The rows lie along a hidden order. The number after each row says roughly how far along it the row is, from 0 to 12. A new part has a new order.
In the rows, 128 means zero.
[126 118 124 120 140 129 133 127 121 126 124 129 126 118 130 121 123 111
 124 144 128 130 128 125 112 148 119 127] : 7
[126  93 101 106 157 135 159 147 126 119 116 127 137 104 134 113 120 100
 103 170 141 104 131 130  93 141 102 123] : 3
[127  96 130 141 137 139 128 136 107 130 117 127 125 124 128 102 126 121
  98 138 140 150 134 121  93 150  56 128] : 5
[127  98  79  82 112 141 158 141 153 119 117 124 137 107 135 150 108 132
 119 183 139  86 138 139 112 134 189 119] : 2
[124  70 113 132 149 139 126 141 116 129 112 129 134 122 135  91 108 108
 105 164 135 128 138 127  92 146  95 127] : 9
[121  65  76  87 105 145 146 141 131 119 108 124 144  92 139 134  95 111
 112 185 142 100 140 133  93 139 155 116] : 4
[129 112  91  95 148 128 157 143 156 122 128 127 139 118 134 142 114 132
 125 174 126  75 131 139 138 131 192 124] : 5
[118   1  97 143 173 150 128 150 108 134  92 131 142  96 145  46  95  67
  73 183 145 126 147 120  57 152  45 125] : 12
[119   4 104 151 166 152 127 152 115 131  91 130 142 105 142  44  98  94
  73 199 142 119 151 122  56 148  43 127] : 12
[127  95  55  68 150 135 184 151 158 109 113 125 148  95 137 154 107  97
 110 194 140  65 129 139 110 133 155 117] : 0
[124 114  76  84 187 127 178 149 140 101 117 129 144  84 135 143 108  66
 108 177 146  88 122 128 112 144  91 118] : 1
